Here is a tiny trained network, its code and every weight. The questions are about switching its units off for an input and a class, where a switched-off unit gives its printed mean instead of its output.

import numpy as np


def w(rows, s, z=0):
    codes = np.array(rows[::2]) - 128.0
    scale = np.full(codes.shape[1], s)
    scale[-1] = z or s
    return codes * scale


def f(y):
    return np.maximum(y, 0)


def log_softmax(a):
    a = a - a.max(-1, keepdims=True)
    return a - np.log(np.exp(a).sum(-1, keepdims=True))


def net(x, mask):
    res = np.array(x, float).reshape(1, 6) / 4 @ E
    y = f(res @ A[0][:, :-1].T + A[0][:, -1])
    res = res + np.where(mask, y, B[0][:, -1]) @ B[0][:, :-1]
    return log_softmax(res[-1] @ U[:, :-1].T + U[:, -1])


A, B = {}, {}
E = w([
[116,122,128,113,126],'x0',
[134,129,130,143,121],'x1',
[136,131,130,146,124],'x2',
[177,126,224,97,162],'x3',
[252,134,95,67,78],'x4',
[119,222,138,124,85],'x5',
],0.014)
A[0] = w([
[197,169,48,111,113,195],'n1',
[104,120,113,90,129,105],'n2',
[87,122,139,139,105,115],'n3',
[115,160,168,133,120,140],'n4',
[178,123,3,121,60,174],'n5',
[172,101,125,116,208,125],'n6',
[143,91,110,142,152,186],'n7',
[87,128,202,133,111,124],'n8',
[122,125,147,131,164,143],'n9',
[115,103,211,163,172,162],'n10',
[87,144,78,156,164,151],'n11',
[137,58,69,111,86,143],'n12',
[145,108,159,193,162,141],'n13',
[90,127,183,132,147,144],'n14',
[229,117,142,95,129,116],'n15',
[66,84,127,161,127,140],'n16',
[17,147,75,168,135,183],'n17',
[131,181,182,131,127,151],'n18',
[161,141,180,52,105,151],'n19',
[144,36,109,138,168,254],'n20',
[99,211,148,99,94,206],'n21',
[186,71,111,127,162,181],'n22',
[116,82,169,134,135,187],'n23',
],0.016,0.0068)
B[0] = w([
[117,151,90,170,119,224],'n1',
[133,135,137,156,133,138],'n2',
[121,132,169,137,141,159],'n3',
[120,155,143,108,158,159],'n4',
[120,135,53,148,126,240],'n5',
[122,94,143,115,106,177],'n6',
[94,59,117,136,128,170],'n7',
[129,144,106,98,146,178],'n8',
[129,116,119,83,109,160],'n9',
[160,138,85,54,140,212],'n10',
[137,98,251,215,87,189],'n11',
[91,108,82,130,132,187],'n12',
[112,105,120,76,121,172],'n13',
[129,152,142,58,160,186],'n14',
[147,95,149,185,124,220],'n15',
[171,82,171,113,89,203],'n16',
[157,151,180,172,120,251],'n17',
[133,170,164,117,158,173],'n18',
[151,159,194,189,109,202],'n19',
[130,8,128,121,112,222],'n20',
[165,182,147,143,144,195],'n21',
[121,60,131,168,120,193],'n22',
[190,95,114,84,143,183],'n23',
],0.012,0.019)
U = w([
[188,48,225,163,73,155],'0',
[198,182,234,204,143,221],'1',
[90,53,104,168,174,53],'2',
[185,233,98,128,70,157],'3',
[197,73,151,20,190,156],'4',
[161,255,182,24,179,5],'5',
],0.0093,0.0027)

Each question gives the input, the list of numbers given to net, and the class t.
The units are the neurons (one row each of A and B). Each row of codes is followed by its name. A weight is (code - 128) times the scale printed after its matrix; where a second scale follows, it is the last column's (A, B and U).
mask holds one flag per neuron, in row order. A switched-off neuron (its flag False) gives its mean, the last column of its row in B, instead of its output. The means were averaged over made-up inputs and are rounded, as every weight is.
A unit's drop is (log p(t) with every unit on - log p(t) with that unit switched off) / (log p(t) with every unit on - log p(t) with every unit switched off).
The circuit of an input: a set's keep is (log p(t) with only the set's units on - log p(t) with every unit switched off) / (log p(t) with every unit on - log p(t) with every unit switched off). Starting from the 12 units with the biggest drops (on a tie, the unit counted first), units are removed one at a time, each time the one whose removal leaves the highest keep (on an exact tie, the one counted first), for as long as the keep stays at least 0.8.
units of the circuit, in order: the units of the circuit, biggest drop first
top k neurons: the k neurons with the biggest drops, biggest first
drop of u: that unit's drop, to one decimal
input [-2,1,1,-7,2,1], class 3: units of the circuit, in order -> (n20; n5)
input [-1,6,7,1,7,8], class 1: units of the circuit, in order -> (n21)
input [2,-8,4,-4,-4,1], class 1: units of the circuit, in order -> (n20; n17)
input [5,-5,1,0,-6,3], class 1: top 3 neurons -> (n17; n11; n16)
input [-6,-7,-1,1,4,6], class 1: top 3 neurons -> (n19; n10; n15)
input [-4,2,0,-8,2,-8], class 2: top 2 neurons -> (n5; n12)
input [-4,-1,-4,-7,1,0], class 2: top 2 neurons -> (n5; n19)
input [-2,1,-3,2,0,1], class 5: top 3 neurons -> (n11; n20; n17)
input [6,-3,6,-1,-8,6], class 1: top 2 neurons -> (n17; n11)
input [-7,7,6,-8,2,8], class 3: drop of n5 -> 0.8
input [-3,-4,7,-1,0,7], class 1: drop of n13 -> 0.1
input [0,-7,7,-3,1,1], class 3: drop of n20 -> 0.2
